Rows, each with the band of its hidden value
[-144 -218 -325   98  230  -64  -72 -151 -184  179  159 -216  -17  353
 -184 -239 -143  -24   41   19   76 -134 -189  -19  272  141   70   54
 -148  -88   56  132  168 -199  103  -26  208   85   45  -53 -192  172
 -237  177 -124  -31 -132 -173  -62 -135  -32   87  -65  -80] : D
[ -71  -83 -180  -41   73 -394   29  124  -96  -23  -31 -181  280  247
 -326   63  115  196  184  -99   39  117   49  230  -64  -56  -87    0
 -170  -63   20 -108   -8   -7  117   54  -88 -183   32  -60    5  118
 -404   70 -216   72 -171  -37 -153   90 -328  -75  -50  110] : E
[  40 -283 -237  106  181 -371  -23   61 -107  159  218 -445   34  422
 -188 -146 -170  114  126   40   -2  -64  -31   60   18    6  -92   45
 -179   63   -7  180   85 -234  188   -3   35   44  213   77 -240   60
 -329  110 -125   -9  -73 -196   54 -368 -338  229  -40 -171] : V
[ 132 -221   44   18   19  -25  -22 -142   78 -412  325   -1  108  187
 -226  156  -97 -355  222 -211   98   90 -125  -31 -145  295 -105 -223
 -255  132   12   36 -234  -65   66  -77  -51 -167  -48  252  -19  -62
 -315 -166 -150  -34  -21   60  192  211  -18   98  230  266] : L
[-179  177 -364   80   -9  -76 -173  -29   74  -25 -282 -305  -71 -140
   32 -147   -8  215  115  -80 -286 -247 -284 -103  349  150 -195  120
 -384    8 -228 -323  327 -321 -216   34 -134  111 -235 -315  -49   83
   78  -83 -210   76   -5  -90   19 -120 -443  102   13  -69] : F
[-177   51 -195  -73 -153 -145  -29  -64  -19  200  153 -349  148  196
   54 -122  -98  202  112  -11  -62   21 -179 -124  107  130 -128  -42
 -221 -257   26 -188  236   15 -128 -108  -73  127 -140 -107   10   92
   13  -33  -98   17  -37 -135  -87   -4 -230 -148 -116   18] : F
[ 116 -396 -367 -264  176 -122   38    2  182  -66  -48    9  122  137
 -456  -43   69   72  438  -87  213 -383 -144  144   26  216  111   -2
 -168   57 -112   95  -71 -122   98  -16 -222  -21 -280  139 -264  -30
 -317  -62 -225  157  185  -50   74   23 -104   49  264  -51] : L
[  88  -30   29   91    8 -188    8  -36   46  173  295 -519  143   99
 -137 -160  135  226  115   -9   91  269  -69 -104   60   42  -64 -199
 -138  -24  278 -184 -170  -14    1  -47  122  -46  240  105 -327  118
 -182  -98  -62   -2  153  -67  -14  -78 -171 -150 -199   67] : T
[  42 -171 -102 -186 -160 -135  -90 -102  250   -7 -120 -173   54  129
  -95  -40    4  172  289  -49  -22  -94 -229  -96  -19   28   86   25
 -122  -19 -125 -113 -109   42 -174  -64 -136   74  -53  -22  -93   70
  -16  -82 -161   65   56   10   10   13  -68  -72   96  148] : V
[ -21 -222 -111  -37   91 -356  -49 -137 -249 -135   86  -89  119  133
   98  -16 -129 -144  295  -77   95  170 -120  233   26  216 -190  -11
 -288   79   -1 -127  -15  -28  -13   14 -139   67   40 -204  170  167
 -307  -91 -247   16 -135  -27 -107   49 -366  -71 -185  -40] : D
[-329   40  109 -172   49  -81  -16  -15  136  239   72  -76  -67 -154
 -104  -44  106  331   98  -83   56   49 -248 -253  162 -218  -18  220
  190  -80 -308   14 -286  -99  132   13  153    6  -51  140  -66   20
  245  -95   32  -44   26   75  133  145  123   81  278 -137] : D
[-101 -302  -35    5  244 -245 -114   30 -222   14 -263  135  -74  247
   33    5   10  145  196  104  -42  -49 -184   21   72  -79 -105   72
   67  107 -137  -65  -35  -88  177   76 -136   75  251 -147   37  148
 -119  -35 -260  107  -84   93 -151   19  -72  114  172  -37] : T
[ -93   91  -13 -221 -416  -65  117   42  151 -418 -293  -16  197  149
  -31   18  -92   17  212 -283 -208  -53   39   19  -83  126   30  156
 -295  -49  116 -171  427  304 -257  -73 -327   52 -265  -89  -44  101
  130   71   15   52  -54  -50 -314  157 -232 -396 -256   41] : L
[-358 -289  -75 -195  132 -216   -1   56  -70  221   54  -30   15  186
   35  -61  -43  187   40 -118   19  124  -65    0   41 -252  -27  229
    4 -114 -353   67   -7    5  -33  -11   56   71  146  116  -57  140
   -2   84  -51    1  -85  104  -43 -185  -36  130 -136 -367] : F
[-384   12 -116 -177   52   -4  -62   41   82  215   84   60 -246  104
   58 -122  -90  107 -258 -323  -90 -125 -118 -284   93 -244   92  424
   88  -54 -552  249 -149 -254  221   14   93  147 -113  241   16   79
  383   49  -51 -198  -66   67  213   22   89  376  228 -272] : J
[-126 -142  -13   99  245 -109 -196  -73 -254  298  132  -86   31  361
  108 -118   34    8 -100  231   19  129  253 -158  115  -42 -120   95
  142   55   19    5 -254 -177  306  -68  124 -135  340    6 -226 -139
 -193   21  -54 -140   69    8  -41  -29  178   94   24  -47] : F
[-178  -35 -237  -32   37  -40  -29 -102  114   36   51  -59  302  213
 -277   96   34  125  257  185 -129 -295   34 -153  200  157  -99  259
 -108 -114  -64  -57   36 -143  -93 -135 -175 -207 -308  -31  -52 -261
  -68  -12   -8  104  -90 -222  127   61 -122  -25  317    7] : X
[  38 -234  -14 -109    8 -417  -49  175 -150   -7  -12  -10  198  437
 -150  146  -67   -5  -32  -63   35  -28  168  232 -132 -247   32  211
  -40  216  -86   11 -106   20  123  -64  -99    9  165  -75   63   48
 -327  208  -15  123  -65   -4 -188  -34  -19  -78  -13   81] : X
[  26 -119  130  -74  139 -145 -146 -118  131   81  170 -108   52  -28
  -43   55   24  -68   61  -32  273   85   80 -105  113  -24  -56   53
   28  319   30   39 -284  -77  260   24  148  -19  101   45 -104    4
 -132  -83 -140  -42  -10   52   94  235  162  -63   43  143] : D
[ 194  148 -108  375 -244  114  -28 -253  -66 -219  282 -640  169  179
 -314  181 -141 -108  -27 -195    6 -162  149  -57  -11  285 -280 -248
 -306    6  134  125  155   14 -391  -67  192   -2   20  -38 -170  166
 -186  -17   -9   18 -222   57   25  -39 -131   -5 -242  329] : J
[-269  156  -30  325  146  106 -224 -137 -134   21    5 -182  157  -59
 -290  231  251 -102  130  361  -69   85   18  -13   66  228 -416  292
  -11  245   10   53  -17 -185 -115   80  397 -295  122  -99 -109  -48
 -317 -298   43   76 -289  -41  250  136 -119  257  214  -72] : G
[-115 -198  -40  -87  113 -282 -153    9  101   23  -46 -174   67   88
 -156  -22   68  -69   84   17   10 -109  -80  -16  -54   51 -155  207
 -152  -26   15  -51   88  -28  -36   23  -31 -111  113  -42 -210   64
 -132    2 -101   78   50  -61  -65  -97 -176   88  110  -30] : L
[-212  -50 -363   67  151  -90 -100 -117   44 -140 -104 -148   98  -28
 -279   28  -13 -170   88  -79  -15 -239 -324  108  203  330 -140  243
 -458   47 -133  -77  357 -280 -241  112  176   -9 -242 -188  -98  193
 -218   14 -177  115 -189 -179   19  -29 -279  188  103  -49] : T
[-159 -124  163   59  191 -376 -186  189 -255  242 -223  -60 -256  201
  -19 -183  132  122 -122  146 -267  105  -86   43 -142 -408  -26  412
  254  198 -101  -42 -159  114  310   87  -74   48  498  -81  -70  160
   39   19  -16   26   10   37 -243 -164 -238  155   78 -114] : D
[ -43  -68 -202  -65    3   17 -117  -93  -32  -50 -257  -65  -76  -11
 -148 -111  123  149  203   46  -33 -231 -449   70  -21  262  -48   45
 -154  118  -67 -137  112   85 -142    3 -110  247  -58 -188 -134  200
   28 -295 -252  117  121   11  -70    5 -170   22   80   53] : T
[  33 -192  113  -59   63   15  181  -19   48  -53 -166  103  -18   14
 -153 -118  188  194  313   44 -155  182  -73    1  -21 -108  209   68
   59  184  -17 -143 -106  397  120   96 -239  -35  -62  141 -181  -31
   -4 -188 -186   32   59   83 -232  228 -163 -241   57   49] : E
[-109 -148 -268 -147    0  -41   36  -26   26  -44   74 -117  181  351
 -219 -194    7   55  212   35  154   48 -157   21   10  301  206   65
 -208  136  155  243   56  -65  233   37  171   53 -113  145 -390   59
 -280  -75 -185 -121   -5 -241  139   52  -25  -45  -37 -106] : G
[  12 -230 -272 -181  -52 -212 -162   -2  -73  -44 -215 -152  157  367
 -255  -49  122  -13  296  196  106   12 -116  154 -162  299   -7  -48
 -227   67  -31 -134 -102   29   25  -23   26  -22  -65  -54 -296   78
 -357  -77 -151   18   44  -83 -113   76  -70  -24  142  223] : V
[-105   17  173  -26 -202   40  186 -161  -16 -121   45 -127   91  -18
    7   47 -104  125  236  -52  -87   53  -28 -119  132  -52   27  107
  -36 -107  -31  -56   28  206 -191    8  -94    5 -265   38   50  -45
  261    4   68   27 -128   19 -164  200 -173 -304  -15   28] : X
[-104  -16 -227 -208   80 -291 -122  141  204   98 -136 -105  245   -2
 -324  142  149  450   73 -151   41 -204   -9  201   34 -259  -71  223
  -56  128 -359 -197 -229 -274  -80 -140 -114  -62   45  -79   -9  -98
 -176   25  -75  179  132   59   94 -199  -65   84   -4  -55] : T
[  14  107 -186   49  -31 -168  -61  -15   89   96  472 -509   56  125
 -384   -9   14   64   35 -326   91 -191  -19 -155  -95  224 -330  -49
 -116 -153   -9  166 -197 -247    2 -162   -6    8   62  246 -146  185
  -67 -130   31   -6   37  -35  322  -90 -203  293   49  -46] : E
[ -64   63  111  105  -47   85  -93   -1  -23  129  128 -289 -149   49
 -145  -90   71   98  -91  -35 -113  -23   95 -107   10 -237  -40  228
  103   22   -4   39 -101   34  -35 -148   95  -72  164   93 -118  -51
  156   -9  181  -42   43   74   -7 -111  -96   55  -17  -67] : J
[ -29   53 -142  -49   29  -98 -132   71  128   85  -82 -177  -56  -94
 -209   29   93  215   46 -165  -40 -198 -138  -21  142  -93 -106  126
  -65  194 -288 -221 -158 -232  -70  -85  -51  131  -51   -8  -35  103
   68  -60   16  162  100   75   66  -39  -99  113   81    2] : X
[ -54  -92  -94  -50  139   97  132 -122   24    5  122   59  139   84
  -74   -2 -106   56  121   60   79  156   16  143  119  121   95  145
 -161  499 -139  -17   86   57  168  -25  111  135 -200   94 -124 -194
 -201 -138 -167  -76  -71  -94  -20  146   64 -118 -146  -36] : G
[-188 -179  214   64  256 -272   97  -68  -78  197  225 -258  -21  201
   16 -150 -169  181  114  201   24  296  -39 -182   73 -101  -50   94
   74   98    1  179  -46   17  458  172  169  -22  180  219 -267 -101
  -41   33 -164 -180 -173 -139  -50    8  -97   51   80  -47] : E
[ -88 -200   95  -79 -163  -28   43 -168  253   72  156 -364   24  -50
 -189  -30   97   93  234 -114   -2  189 -176  -68  -92 -173  108  139
  -76 -181    3   31  -63  343 -398   23   58  -41   23  204  -43  236
  171  -82  -30   67 -191   69    7  -31 -371 -120 -188  -18] : F
[-113 -198  -31   -5  -17  -70  -13  -72  -32 -178   -8 -128  -11  189
   -8  -28 -107 -113  117    4 -183  -91  -40 -125   24  114  -87  155
 -275   13 -169   23  149  122 -183   -7 -147   -4 -123   21 -175  -33
   18  -24  -93   -3  -67  -22  -41  -70 -199   40  112  -18] : G
[  95   -6  210    4 -152  146  -50 -271  193 -217   74  -54  160  -31
 -152  216  145 -254  -20 -167   78  104  373  -63 -143   67  -72  151
  -19  127   31 -126 -334  181 -273 -116   75 -248   46  162 -145  -65
  126  -86  107  -86    5  191  -84  234  126 -135 -142  253] : L
[ -65 -104 -143  215  229  -55   -7  -41 -112   -9  302   35  291  421
 -235  223  -65 -123 -198  -18  -91  -73  422    0  120  -86  -98  218
  -75  234 -106   69  -41 -149  165 -123    9 -238   29   69    9 -246
 -269  133  -47  -51 -232  -71   55    2   43   98   14   69] : L
[ 126 -118   -6  239  240  233 -169 -132  -45 -133  152 -185 -272 -105
 -149  -65   -4 -250   98  -65   35  -47  -63  -32  106  161 -195 -154
 -134  241   21   -2  -44 -194   62  -36   83  -88   94  134 -151  -53
 -196 -182  -99   24   85  173  102   23 -129  232   94   54] : L
[  31 -111  173 -166   -9  -55  -64  -53  148 -196  -68   48  -63   31
  -70   71  -64   -8   19 -198   -3  103   95   63 -162 -188   83  178
   20  319 -357  -39 -475  -38   51  -65  -66  -27   90  252  -74 -161
   47   13    1  -56   97  203   11   19   84   72   -3  118] : T
[-299 -193 -237  -78   68  -24  -71 -106 -134   57  -53  223  372  377
  -74   71  -40  -38  -27   90  -76 -105  153   14  276 -117  195  267
   41  -43 -144  -97 -121 -173  -17  -59   23 -133 -129  -44  -33 -142
  -80  291  107   76  -66  -78 -108  -32  151 -153  -89  -99] : L
[-135  -42 -176 -269  -90 -273  -37   11   -2  160  -67 -162  136  167
  -40 -161  148  385  289  -55  148  116 -327 -104   99  132   32 -194
  -86  -87  132 -232  -53  186  142   14 -184  291  -92  -90  -23  420
   78 -167 -321   68  -54  -50 -111  293 -176 -339 -148  187] : G
[   9 -257  224  -50   10   22  -28  -65  341   72  174 -114 -191  -99
  -40  -16   15   23  -12 -261  -55  -42 -104 -231 -110 -369  110  208
  177   46 -177  217 -244   48  -28   55  -23  -11  221  361  -89   52
  304 -101  -39    4   93  210  189 -142 -112  203   64 -187] : D
[ -94  -67   50  -39  -58  -93  189 -192  119  109  219 -119  269   98
 -364   83   80  -10  135  -23   46  130  124   47   11  -13  111  452
   40  145    3   15 -166  245 -159  -60  184  -28  -80  169 -131  101
   72   29  229   -4 -216 -163  -97  113  -30 -199 -174  -82] : V
[  39 -169 -299 -161   78 -230 -201   89  -33  -37 -166  -37   -7   83
  -93  -25  123 -190  -43 -270  154 -124   82  201   98   37   69  254
 -324  416 -208   25  -91  -95  -70   54    5  171  -33 -188  -97  354
 -384    5 -223  115   -2   89   14   88  -38   11 -129  -40] : X
[ -30  -66   17 -177  -75 -174 -162   95  187 -126  -26 -254 -282   23
  104 -269  -54  100  159 -350   11    9 -284 -230   63  -17  -52 -124
 -227 -115   82  -83   87  -94  129  -83 -181   92   87   25  -62  217
  123  -47 -219  -77  113   70   32   18 -238   15   20   27] : D
[ 186 -140  357  -70 -208  119   87 -374  154 -274  592 -206  145  -89
 -254   74  102 -247  347 -178  217  407    9   95 -386  132   32  -39
  -41   -1  265  120 -571  456 -255 -205  -23 -259   76  361   59  -98
  -71 -382   35 -113   12  140  196  210 -213 -222 -169  173] : J
[ -44  -29 -191  -19    2   39  -43  -91 -269 -170   -4   61  164  200
   65   30   -9  -32  127  -32   52   64  177   55  216  198  -72 -122
 -216  216  -36 -184  -35   33  103  -84 -137   57 -238 -144   40  -28
 -115 -102 -189  -64  -94   57  -94  279  -52 -246 -166  144] : J
[ 133 -296  -22   64   34 -144 -131  -46 -102 -364  224  -87  197  469
 -213  155  -71 -335  259  -64   35  -26  272  -78 -151  284 -266 -230
 -139   31  148   98 -269 -105  102 -139 -207 -256  166  240 -168  -58
 -367  -15  -15   24  -34   65  142   26  -75  109   91  146] : E
[-157  -49  -98  -89   82  -96 -110   60   87  259   21 -162 -180   16
 -295  -80   98  205  -13   10  -65 -260 -380 -110   -6 -149   51  260
   29  105 -275  147  -12  113   97   42  -36  186 -109    5  -29  133
   57 -160 -191  113  -40   -9  113   65 -106  154  383   81] : L
[ -27   49   66  241  100  163   85 -156   57 -108  173 -100   16   74
  142   -4 -247 -131    9  -64 -161   88  261 -290  345  169 -187   19
 -173  309   24 -127  261 -144  116  -38   52   17  -78  137 -204 -168
   46   25   15 -115 -105  -59  -65  106   47  -39 -152  -50] : E
[ 196 -384  182 -113   15 -215  257  -98  123 -189   86    9   -8   20
 -214  -11  -53  -62  211 -245   30  178  -26  235 -143 -306  425  294
   -6  396 -165  184 -365  322   85  180 -110   65  -46  278  -26   87
   28   15 -115  -18 -110   44  -96   54 -314 -164 -130  -18] : D
[ -95 -422  274 -162   61 -135 -227   46  124    9   41   97  152  288
   99   13   80  -47   24   84  -14  307   50 -175 -152 -286   82 -113
  210  234   97  -67 -346  209  211  -20  -70  -58  523  282 -283   -8
  -70  -41  -38   70  183  201   21 -133  192 -116 -222    0] : D
[ -65  -91 -140   57   79   75 -134 -239 -180 -457 -199  106  124  -34
  225  132 -290 -396  -31 -315  112  -42  358  320  257  152 -151  104
 -356  333  -63 -105  265 -246 -200   15   58   15  -20 -258   75   19
 -180  209 -104  -16 -167  177 -233  -29  -81 -101 -650 -118] : E
[-133  172   63    9   -4  197   13 -187   94 -121  138  133  164   36
  -72   24   26  -30   59  -43  -36   82  130 -172  109  171   -7  159
   48  216   86   -6 -148  -28  212  -90    8 -121 -118  121  -83 -231
   27 -172  -24 -150   -5  -45  111  328  163 -123   12   48] : E
[-246   37   15 -222  -14   33    5   11  199  257  212 -255 -143 -233
  -57 -234  225  269  -17 -267  139  136 -327 -167   16 -154  102  117
  -83 -247  -92   98  -78   95  -44   42  125    1  -76  154  -98  161
  122 -228 -223  -76  139  115  153  132 -127   10   80 -144] : T
[-201  -24   31 -136  -84 -295  -39  104  158   70  -68 -137  158  137
  -50   23   82  195  -93 -189  -42   85   -7   -7  -88 -263   16  288
  -51  -32   38  -57  123   95  -15   35  -13  -17  178  -34   -7  202
   97   74 -119   12 -111  -24 -123  -31 -202  -93 -208  -46] : G
[  49 -384    6    0  185 -358 -172   78  -58   54  -54 -193 -177  427
 -251 -123  -17   36   17   40   11  -65 -121  -42 -173 -139   79  157
   91  317 -189  298 -358  -73  307   67  114  114  466  174 -415  193
 -189   54 -104  -47   18   15   76 -269   70  340  181    6] : D
[  83 -149 -161   58  104 -404   15   55 -166  160  299 -250  320  444
 -271    0  -33  188  226  103   62   28 -112   73  -42  128 -148 -223
  -26   13  241 -107  -82  -82  328  -75 -141   32  151   12  -38   61
 -393  -44 -133  117    6 -199  -45  -18 -208  -78   15  127] : E
[   9 -152   11  -90  206 -177 -195 -304   11   99   82 -104  178 -116
  119  119  -86 -105   45  -41  321   22  309   18  229    3 -150   -1
    8  194 -194 -119 -452 -264   83   56   72  -70   29  -53  -52 -123
 -124   68 -137  -12   45  168  -32  128  145  -84 -178  130] : D
[-282  -97  145 -125  -21 -395   17  123 -199   87 -231  -77  -58  290
  240 -109  -63  276  -21 -132 -182  191  250 -162  101 -378  -32  327
   80 -111 -314  -42 -175   17   29   23 -110   15  258  -19 -121  131
  162  275   53  -96  -86  127 -281  -78    0  -42 -130 -217] : G
[ -96   97  121 -151 -174  -65 -120  -42  406  111   74 -321    4   -7
 -106  -40   83  304  123  -18  -59  128 -216 -260 -248  -11 -150    9
   51 -140  -75 -179 -213  -71   45 -127   27 -106  121  276 -188 -144
  268 -226  -16 -129  178    0  148  -32  -91  155  180  124] : D
[ -80 -249  190  -28  147  167  -88 -152  329   30  188    1   80    9
  -73  -90  171 -109  208  181  -27  202  -75 -326   71   87   42   37
  -11  127  202  -63 -109  127    8  -63   65 -253  152  268 -403 -212
 -167 -232  -62   10  198   -3  155   78  177  -71  141  -28] : G
[-152   79 -265  -85 -115   14 -155  -78  -44  194   29 -168   88   25
  -99  -60  200   13  109   61   28 -139 -178   14   59  183  -66  232
 -169 -160   69  -81  114   15 -216  -76    0   -7 -236 -242  108  122
  -79 -216 -111   85  -15  -92   36  195 -244  -81  131  -13] : G
[  23 -264   36 -173   31 -195   91   64   57 -197   61  158  185  213
 -366  153    5  -51  213 -121   63  -79  -16  134 -121  -37   89  165
   26  363  -60   93 -157  203  196  -37 -167   75  -61  182  -61   58
  -96  -38    9  116  -57  -17  -13  118  -14 -108   52   15] : J
[  57  -77  -49   73   23 -102  -75  -70   31  -86   28 -268   23  -46
  -98   93    1  -22  152  -86  -12 -144   52  -11   73   70 -251   13
 -199  114   -4  -97  116   33 -140    5 -170   19  -61  -73   10   93
   13 -110 -146  125 -102   62  -35   36 -364  -28  -59   82] : L
[ 136 -458   41 -206  127 -299   39  252   32  -12   52   -8 -139  281
  121 -228  -93  122  208 -198   30   18 -146 -199  175 -193  190 -226
  -84  228   -1  -19  -92   20  388   25 -340  262   91  202 -229  174
  -92   44 -212  111  247   75  -46  -20  -35 -145   47  -93] : X
[-106 -185  -67  -17   87 -214    7   36   63 -136 -150 -107  -77  100
 -130 -126   56   40  185 -100 -237   50 -143   34  -73   27  -48  298
 -228  137 -162  -49   78   83 -131   32 -159    8  126   54 -207  146
  -63  -87 -135   21  -44  -33  -41 -180 -368  148  -40 -200] : G
[ -94  -75  221   86  166 -214  -99  -54 -160   13  -75  -93 -190 -200
  -73   14  120   25   32  -82   40  -24 -146   89  -28 -229 -118  340
  180  149  -46  142 -222   -4   62  190   44   14  296  -92   83  244
  126 -118  -86   74  -83  154  -41   21 -298  127   42 -148] : X
[ 136 -186  137   89  -16  -70 -123  -56   81  -90  -27 -177  -10  250
  -18   41 -125  -38   69   38  -81   70  145  -95   37  -78  -77   -3
  -20  271  -33 -257 -173 -143  -25 -177   60  -20  278  133 -244 -108
   19  124  183    1   89   48 -137 -182   95   22  -96  120] : L
[ 162  113  151  -47 -299  -99  -51 -195  260 -128  258 -436  329  -19
 -380  194  120   35  277 -112  196  109    2   21 -234  201 -256 -196
 -106 -220  321 -315 -222   97 -291 -262   46 -268   50   65  -41  -33
  -77 -126  147   48   84   13  -71  158  -93 -234  -53  412] : J
[-133 -167  -38 -191  139 -500   -4   91   76  129   31  -93   42  255
 -177 -131    3  147   36 -148 -132  -11   -3  -66 -117 -153    9  306
   11  -10 -260   29 -282   11  233   11 -263  -21  144  144 -177   49
  -68   92 -111  -29   58  -73  -40 -103 -136  116  119  -67] : D
[-167 -227 -135    9  158  -21  -13    0  -91 -140 -103   91   95  180
 -160   86  -40 -166  -69 -120  -96 -189  134   42  100  -45   -8  173
 -152  125 -168   61  223   99  -46   96 -105  -18  -95   12 -125   78
 -100  145 -124  127 -145   84 -171    6  -76  -11  -82  -35] : G
[ 142   26  -68   70 -106  -52   40  -86   78  -42  137 -131  375  265
 -183  183   21  -14  222  143  -27  123  226   91  -35  201 -145   51
 -189  155  175 -301   54  -16  -62 -210  -22 -225  -99  -46    5 -269
 -340  -88   23   13  -44 -168 -111  194  -69 -197   31  220] : L
[-181 -100  131 -128  144 -146  -39    5   32  479  381 -217 -187  148
  -28 -285   13  234 -285 -211  165   71  -25 -274  138 -468  213  188
  257 -255  -71  128 -372 -110  348 -106  214  -26  222  235 -132   25
  258  205   48 -214  157   45  -28  -51  205   47   71  -74] : D
